Below are the code and all the weights of a small trained network. Each question names an input and a class and asks about switching units off, where a switched-off unit gives its printed mean instead of its output.

import numpy as np


def w(rows, s, z=0):
    codes = np.array(rows[::2]) - 128.0
    scale = np.full(codes.shape[1], s)
    scale[-1] = z or s
    return codes * scale


def norm(h):
    return h / np.sqrt((h * h).mean(-1, keepdims=True) + 1e-5)


def f(y):
    return y / 2 * (1 + np.tanh(0.7978845608 * (y + 0.044715 * y**3)))


def log_softmax(a):
    a = a - a.max(-1, keepdims=True)
    return a - np.log(np.exp(a).sum(-1, keepdims=True))


def net(x, mask):
    res = np.array(x, float).reshape(1, 5) / 4 @ E
    u = 0
    for l in range(2):
        y = f(norm(res) @ A[l][:, :-1].T + A[l][:, -1])
        res = res + np.where(mask[u : u + 6], y, B[l][:, -1]) @ B[l][:, :-1]
        u += 6
    return log_softmax(norm(res)[-1] @ U[:, :-1].T + U[:, -1])


A, B = {}, {}
E = w([
[134,235,41,165,161,155,127],'x0',
[124,122,125,130,129,133,122],'x1',
[149,143,118,116,113,36,2],'x2',
[79,180,176,28,93,115,53],'x3',
[131,129,128,128,125,125,130],'x4',
],0.0097)
A[0] = w([
[44,144,248,16,31,137,134,61],'0.n1',
[210,6,129,149,130,26,3,29],'0.n2',
[37,180,124,3,25,171,214,162],'0.n3',
[218,118,34,135,90,120,18,4],'0.n4',
[68,85,199,97,45,154,139,174],'0.n5',
[71,197,98,176,171,90,223,129],'0.n6',
],0.0072,0.0041)
B[0] = w([
[97,106,176,197,88,198,39,254],'0.n1',
[12,136,37,135,14,101,207,241],'0.n2',
[22,150,122,254,237,156,54,244],'0.n3',
[202,154,150,104,254,126,95,177],'0.n4',
[184,79,216,109,90,129,161,222],'0.n5',
[171,52,80,66,63,199,142,200],'0.n6',
],0.008,0.0055)
A[1] = w([
[191,166,32,181,185,63,146,16],'1.n1',
[176,2,238,127,201,138,164,107],'1.n2',
[50,188,118,109,204,147,121,37],'1.n3',
[116,169,180,40,68,110,9,44],'1.n4',
[44,26,108,193,143,98,169,80],'1.n5',
[140,212,206,109,173,144,30,3],'1.n6',
],0.0088,0.006)
B[1] = w([
[143,28,190,183,161,88,72,208],'1.n1',
[182,158,213,86,170,146,161,253],'1.n2',
[115,159,52,98,134,120,121,163],'1.n3',
[185,151,134,58,90,153,114,223],'1.n4',
[138,161,121,65,81,25,187,254],'1.n5',
[180,140,93,82,169,74,248,209],'1.n6',
],0.012,0.0042)
U = w([
[227,114,199,53,160,105,254,5],'0',
[172,58,18,233,162,230,216,85],'1',
[49,88,229,178,142,221,103,164],'2',
[36,230,38,185,211,211,76,213],'3',
[74,64,54,159,44,8,198,210],'4',
[201,34,73,227,212,37,49,208],'5',
[73,160,158,43,34,104,41,148],'6',
[207,247,59,37,202,71,66,99],'7',
],0.013,0.0026)

Each question gives the input, the list of numbers given to net, and the class t.
The units are the neurons (one row each of A and B). Each row of codes is followed by its name. A weight is (code - 128) times the scale printed after its matrix; where a second scale follows, it is the last column's (A, B and U).
mask holds one flag per neuron, layer by layer. A switched-off neuron (its flag False) gives its mean, the last column of its row in B, instead of its output. The means were averaged over made-up inputs and are rounded, as every weight is.
A unit's drop is (log p(t) with every unit on - log p(t) with that unit switched off) / (log p(t) with every unit on - log p(t) with every unit switched off).
The circuit of an input: a set's keep is (log p(t) with only the set's units on - log p(t) with every unit switched off) / (log p(t) with every unit on - log p(t) with every unit switched off). Starting from all 12 units, units are removed one at a time, each time the one whose removal leaves the highest keep (on an exact tie, the one counted first), for as long as the keep stays at least 0.8.
units of the circuit, in order: the units of the circuit, biggest drop first
unit that matters most: the unit with the biggest drop
k most important neurons: the k neurons with the biggest drops, biggest first
k most important neurons of layer l: the k neurons of layer l with the biggest drops, biggest first
drop when u is switched off: that unit's drop, to one decimal
input [0,-2,7,-5,2], class 4: units of the circuit, in order => 0.n2
input [-2,-5,-8,4,-4], class 2: 2 most important neurons of layer 0 => 0.n5; 0.n3
input [-1,-5,-4,-5,0], class 0: 2 most important neurons => 0.n2; 1.n2
input [-1,0,-8,6,7], class 2: 2 most important neurons of layer 0 => 0.n5; 0.n1
input [5,0,1,-7,-7], class 5: 2 most important neurons => 1.n1; 0.n2
input [1,-4,0,-2,-7], class 1: 3 most important neurons => 0.n6; 0.n5; 0.n2
input [2,-6,0,8,-5], class 3: 3 most important neurons => 0.n3; 0.n1; 1.n5
input [0,6,0,-5,-1], class 0: 2 most important neurons of layer 0 => 0.n2; 0.n3
input [-6,-4,-2,8,6], class 2: 2 most important neurons of layer 0 => 0.n1; 0.n3
input [0,8,6,-6,6], class 4: 2 most important neurons => 0.n2; 1.n5
input [0,4,-1,6,-5], class 2: 2 most important neurons of layer 0 => 0.n1; 0.n5
input [-5,4,-7,4,2], class 2: 2 most important neurons => 0.n1; 0.n3
input [1,3,2,-8,5], class 5: 3 most important neurons of layer 0 => 0.n2; 0.n5; 0.n1
input [6,5,1,-5,7], class 5: unit that matters most => 1.n1
input [-1,-5,-1,6,1], class 2: 3 most important neurons => 0.n1; 0.n3; 0.n5
input [1,7,-8,6,-1], class 3: 3 most important neurons => 0.n3; 1.n3; 1.n1
input [-1,-1,7,0,1], class 4: 3 most important neurons => 0.n2; 0.n1; 1.n2
input [1,4,-6,1,-4], class 3: 2 most important neurons of layer 0 => 0.n3; 0.n2
input [-8,-7,-3,5,4], class 2: 2 most important neurons of layer 0 => 0.n1; 0.n3
input [8,3,8,-1,7], class 5: most important neuron of layer 0 => 0.n1
input [-3,-4,-2,2,0], class 2: 2 most important neurons of layer 0 => 0.n1; 0.n3
input [3,5,1,-8,-4], class 5: 3 most important neurons of layer 0 => 0.n2; 0.n1; 0.n5
input [0,-4,-8,-6,0], class 0: 2 most important neurons of layer 1 => 1.n2; 1.n5
input [4,-6,-2,7,-6], class 3: drop when 0.n3 is switched off => 0.8
